Here is a tiny trained network, its code and every weight. The questions are about switching its units off for an input and a class, where a switched-off unit gives its printed mean instead of its output.

import numpy as np


def w(rows, s, z=0):
    codes = np.array(rows[::2]) - 128.0
    scale = np.full(codes.shape[1], s)
    scale[-1] = z or s
    return codes * scale


def f(y):
    return y / 2 * (1 + np.tanh(0.7978845608 * (y + 0.044715 * y**3)))


def log_softmax(a):
    a = a - a.max(-1, keepdims=True)
    return a - np.log(np.exp(a).sum(-1, keepdims=True))


def net(x, mask):
    res = np.array(x, float).reshape(1, 8) / 4 @ E
    y = f(res @ A[0][:, :-1].T + A[0][:, -1])
    res = res + np.where(mask, y, B[0][:, -1]) @ B[0][:, :-1]
    return log_softmax(res[-1] @ U[:, :-1].T + U[:, -1])


A, B = {}, {}
E = w([
[148,194,243,159,33],'x0',
[142,80,169,108,150],'x1',
[148,117,130,123,135],'x2',
[76,164,83,145,103],'x3',
[129,131,94,35,148],'x4',
[168,182,98,175,211],'x5',
[42,118,95,110,57],'x6',
[199,98,2,150,121],'x7',
],0.0075)
A[0] = w([
[134,125,112,146,124,58],'neuron 0',
[117,103,146,95,130,12],'neuron 1',
[111,255,120,133,182,181],'neuron 2',
[181,111,159,70,167,139],'neuron 3',
[143,68,122,182,84,135],'neuron 4',
[134,51,121,172,94,42],'neuron 5',
[60,186,184,11,185,251],'neuron 6',
[221,88,133,105,179,202],'neuron 7',
[61,85,183,84,103,189],'neuron 8',
[147,136,156,156,198,159],'neuron 9',
[214,82,202,121,198,84],'neuron 10',
[82,109,56,33,59,254],'neuron 11',
[107,10,187,55,79,242],'neuron 12',
[167,139,158,148,126,77],'neuron 13',
[142,144,53,209,172,35],'neuron 14',
],0.0084,0.0037)
B[0] = w([
[128,75,121,165,134,116],'neuron 0',
[155,165,219,128,156,118],'neuron 1',
[48,63,152,93,21,188],'neuron 2',
[252,168,108,118,153,187],'neuron 3',
[102,165,147,76,74,154],'neuron 4',
[55,169,181,104,102,130],'neuron 5',
[86,195,136,6,55,242],'neuron 6',
[164,142,103,62,86,242],'neuron 7',
[91,204,235,53,94,215],'neuron 8',
[132,52,43,69,89,186],'neuron 9',
[200,127,61,96,208,221],'neuron 10',
[183,210,72,55,102,245],'neuron 11',
[124,193,129,77,74,253],'neuron 12',
[255,120,194,138,147,137],'neuron 13',
[123,16,227,49,74,180],'neuron 14',
],0.0062,0.0067)
U = w([
[164,94,179,154,142,109],'0',
[44,219,206,98,46,248],'1',
[70,121,99,144,129,114],'2',
[59,138,142,203,210,2],'3',
[188,192,1,129,170,248],'4',
[218,175,228,106,160,5],'5',
],0.0081,0.0039)

Each question gives the input, the list of numbers given to net, and the class t.
The units are the neurons (one row each of A and B). Each row of codes is followed by its name. A weight is (code - 128) times the scale printed after its matrix; where a second scale follows, it is the last column's (A, B and U).
mask holds one flag per neuron, in row order. A switched-off neuron (its flag False) gives its mean, the last column of its row in B, instead of its output. The means were averaged over made-up inputs and are rounded, as every weight is.
A unit's drop is (log p(t) with every unit on - log p(t) with that unit switched off) / (log p(t) with every unit on - log p(t) with every unit switched off).
The circuit of an input: a set's keep is (log p(t) with only the set's units on - log p(t) with every unit switched off) / (log p(t) with every unit on - log p(t) with every unit switched off). Starting from the 12 units with the biggest drops (on a tie, the unit counted first), units are removed one at a time, each time the one whose removal leaves the highest keep (on an exact tie, the one counted first), for as long as the keep stays at least 0.8.
units of the circuit, in order: the units of the circuit, biggest drop first
unit that matters most: the unit with the biggest drop
k most important neurons: the k neurons with the biggest drops, biggest first
drop of u: that unit's drop, to one decimal
input [-4,6,-2,-1,-2,8,2,4], class 0: units of the circuit, in order : [neuron 14; neuron 11]
input [-6,-1,-8,-8,-1,-4,-8,-8], class 4: unit that matters most : neuron 10
input [-6,-1,5,5,4,7,-1,-5], class 2: units of the circuit, in order : [neuron 12; neuron 2; neuron 11]
input [3,-4,0,2,5,-2,7,5], class 4: units of the circuit, in order : [neuron 11; neuron 6]
input [-7,-8,6,5,-2,5,-3,2], class 2: 2 most important neurons : [neuron 14; neuron 2]
input [1,-5,5,6,-5,8,-4,1], class 1: 3 most important neurons : [neuron 2; neuron 14; neuron 10]
input [-7,6,-1,-8,-1,7,-5,-6], class 4: 2 most important neurons : [neuron 10; neuron 9]
input [-2,-4,-7,8,2,6,-1,0], class 2: 3 most important neurons : [neuron 8; neuron 12; neuron 6]
input [-2,4,-4,-2,-7,0,-7,-5], class 4: 3 most important neurons : [neuron 10; neuron 9; neuron 14]
input [-4,-2,5,-6,3,-3,-5,-3], class 4: 2 most important neurons : [neuron 10; neuron 14]
input [-5,-3,4,-2,-8,4,4,-1], class 2: drop of neuron 8 : 0.1
input [-5,2,-6,3,-8,8,-1,0], class 2: drop of neuron 0 : 0.0
input [1,5,-7,-5,-1,-5,-8,4], class 4: drop of neuron 8 : 0.2
